Here is a tiny trained network, its code and every weight. The questions are about switching its units off for an input and a class, where a switched-off unit gives its printed mean instead of its output.

import numpy as np


def w(rows, s, z=0):
    codes = np.array(rows[::2]) - 128.0
    scale = np.full(codes.shape[1], s)
    scale[-1] = z or s
    return codes * scale


def norm(h):
    return h / np.sqrt((h * h).mean(-1, keepdims=True) + 1e-5)


def f(y):
    return np.maximum(y, 0)


def log_softmax(a):
    a = a - a.max(-1, keepdims=True)
    return a - np.log(np.exp(a).sum(-1, keepdims=True))


def net(x, mask):
    res = np.array(x, float).reshape(1, 3) / 4 @ E
    u = 0
    for l in range(2):
        y = f(norm(res) @ A[l][:, :-1].T + A[l][:, -1])
        res = res + np.where(mask[u : u + 15], y, B[l][:, -1]) @ B[l][:, :-1]
        u += 15
    return log_softmax(norm(res)[-1] @ U[:, :-1].T + U[:, -1])


A, B = {}, {}
E = w([
[64,231,134,126,119,242,161,104],'x0',
[254,195,118,118,119,169,161,58],'x1',
[187,36,136,111,140,235,142,206],'x2',
],0.0091)
A[0] = w([
[126,126,131,137,139,130,139,137,128],'0.n0',
[90,167,127,129,123,86,134,101,79],'0.n1',
[161,55,126,124,131,221,123,166,147],'0.n2',
[114,132,135,115,130,147,135,136,81],'0.n3',
[160,164,124,136,129,157,128,112,73],'0.n4',
[90,71,130,119,139,153,134,160,59],'0.n5',
[2,91,131,126,127,142,124,163,141],'0.n6',
[93,23,126,125,132,31,122,165,220],'0.n7',
[73,118,132,130,130,100,118,142,100],'0.n8',
[143,116,139,128,134,80,130,124,94],'0.n9',
[227,88,128,129,128,38,126,124,132],'0.n10',
[127,119,128,127,126,91,123,123,2],'0.n11',
[179,78,141,123,128,104,131,144,88],'0.n12',
[139,144,127,124,135,59,135,115,31],'0.n13',
[125,150,134,119,132,100,124,119,181],'0.n14',
],0.022,0.006)
B[0] = w([
[123,121,140,111,116,119,120,123,134],'0.n0',
[180,120,120,93,217,129,80,187,183],'0.n1',
[163,50,161,162,141,172,209,199,225],'0.n2',
[89,126,143,119,127,152,114,126,141],'0.n3',
[156,190,132,95,95,162,87,143,161],'0.n4',
[129,101,195,106,4,108,72,81,173],'0.n5',
[106,45,75,149,142,118,103,103,232],'0.n6',
[162,247,191,113,137,172,147,147,253],'0.n7',
[118,133,59,111,193,147,156,163,176],'0.n8',
[125,97,99,62,33,166,123,86,158],'0.n9',
[91,50,76,181,123,96,89,142,219],'0.n10',
[142,155,133,145,96,119,109,97,140],'0.n11',
[184,102,78,69,189,110,120,123,176],'0.n12',
[114,120,143,156,46,114,144,72,164],'0.n13',
[119,167,143,237,113,72,168,103,163],'0.n14',
],0.032,0.021)
A[1] = w([
[96,127,87,145,133,187,191,94,37],'1.n0',
[117,130,117,82,119,204,121,119,63],'1.n1',
[129,181,154,126,76,146,166,160,73],'1.n2',
[110,251,112,117,149,97,135,106,45],'1.n3',
[156,187,184,62,175,166,183,150,62],'1.n4',
[65,71,140,144,213,105,108,126,116],'1.n5',
[79,186,98,82,133,127,68,40,181],'1.n6',
[137,76,188,148,139,86,208,126,143],'1.n7',
[124,224,151,118,125,128,152,121,87],'1.n8',
[136,47,136,121,165,86,137,119,124],'1.n9',
[75,129,114,133,89,84,52,80,3],'1.n10',
[25,70,152,179,75,123,141,115,30],'1.n11',
[51,139,130,97,159,83,105,101,69],'1.n12',
[164,185,192,148,134,145,149,137,152],'1.n13',
[72,139,79,131,139,65,119,104,61],'1.n14',
],0.026,0.0041)
B[1] = w([
[137,97,166,93,121,106,98,124,148],'1.n0',
[134,78,167,151,109,131,147,163,180],'1.n1',
[176,120,192,85,186,113,137,140,208],'1.n2',
[1,88,91,78,138,136,121,99,229],'1.n3',
[210,161,174,157,63,83,138,68,251],'1.n4',
[199,84,155,126,101,143,152,190,223],'1.n5',
[66,152,41,122,210,105,128,138,185],'1.n6',
[106,175,66,127,109,85,52,71,219],'1.n7',
[46,132,97,85,150,148,116,138,215],'1.n8',
[38,190,128,111,222,145,124,153,244],'1.n9',
[193,163,119,172,98,101,130,67,184],'1.n10',
[56,153,177,137,80,138,121,114,197],'1.n11',
[181,95,104,94,142,101,128,194,143],'1.n12',
[161,162,132,87,108,122,202,126,251],'1.n13',
[210,164,116,184,116,153,125,96,179],'1.n14',
],0.04,0.014)
U = w([
[34,194,59,25,149,112,162,66,174],'0',
[150,70,33,170,213,151,99,209,209],'1',
[239,160,218,87,64,131,180,109,162],'2',
[5,55,188,158,58,182,82,140,3],'3',
[153,168,57,242,50,100,79,28,44],'4',
],0.016,0.0014)

Each question gives the input, the list of numbers given to net, and the class t.
The units are the neurons (one row each of A and B). Each row of codes is followed by its name. A weight is (code - 128) times the scale printed after its matrix; where a second scale follows, it is the last column's (A, B and U).
mask holds one flag per neuron, layer by layer. A switched-off neuron (its flag False) gives its mean, the last column of its row in B, instead of its output. The means were averaged over made-up inputs and are rounded, as every weight is.
A unit's drop is (log p(t) with every unit on - log p(t) with that unit switched off) / (log p(t) with every unit on - log p(t) with every unit switched off).
The circuit of an input: a set's keep is (log p(t) with only the set's units on - log p(t) with every unit switched off) / (log p(t) with every unit on - log p(t) with every unit switched off). Starting from the 12 units with the biggest drops (on a tie, the unit counted first), units are removed one at a time, each time the one whose removal leaves the highest keep (on an exact tie, the one counted first), for as long as the keep stays at least 0.8.
units of the circuit, in order: the units of the circuit, biggest drop first
top k neurons: the k neurons with the biggest drops, biggest first
k most important neurons of layer l: the k neurons of layer l with the biggest drops, biggest first
drop of u: that unit's drop, to one decimal
input [-3,-4,5], class 2: units of the circuit, in order => 0.n7
input [1,-1,6], class 3: top 2 neurons => 0.n7, 0.n5
input [-1,8,-2], class 4: top 2 neurons => 0.n7, 0.n2
input [-2,1,6], class 1: 3 most important neurons of layer 0 => 0.n12, 0.n2, 0.n7
input [7,0,-8], class 1: top 2 neurons => 0.n7, 0.n1
input [2,2,2], class 2: top 2 neurons => 0.n6, 0.n10
input [-8,7,3], class 1: 2 most important neurons of layer 0 => 0.n12, 0.n10
input [-1,-8,6], class 2: top 2 neurons => 0.n7, 0.n10
input [-3,8,0], class 4: top 2 neurons => 0.n2, 0.n1
input [1,0,5], class 3: top 3 neurons => 0.n7, 0.n5, 0.n1
input [0,-6,6], class 2: top 3 neurons => 0.n7, 0.n10, 1.n3
input [-2,8,-8], class 4: drop of 0.n7 => 1.6
input [0,7,-4], class 4: drop of 0.n7 => 1.9
input [-3,-6,7], class 2: units of the circuit, in order => 0.n7
input [8,-1,-8], class 1: drop of 0.n7 => 1.1
input [-1,7,-3], class 4: 2 most important neurons of layer 0 => 0.n7, 0.n2
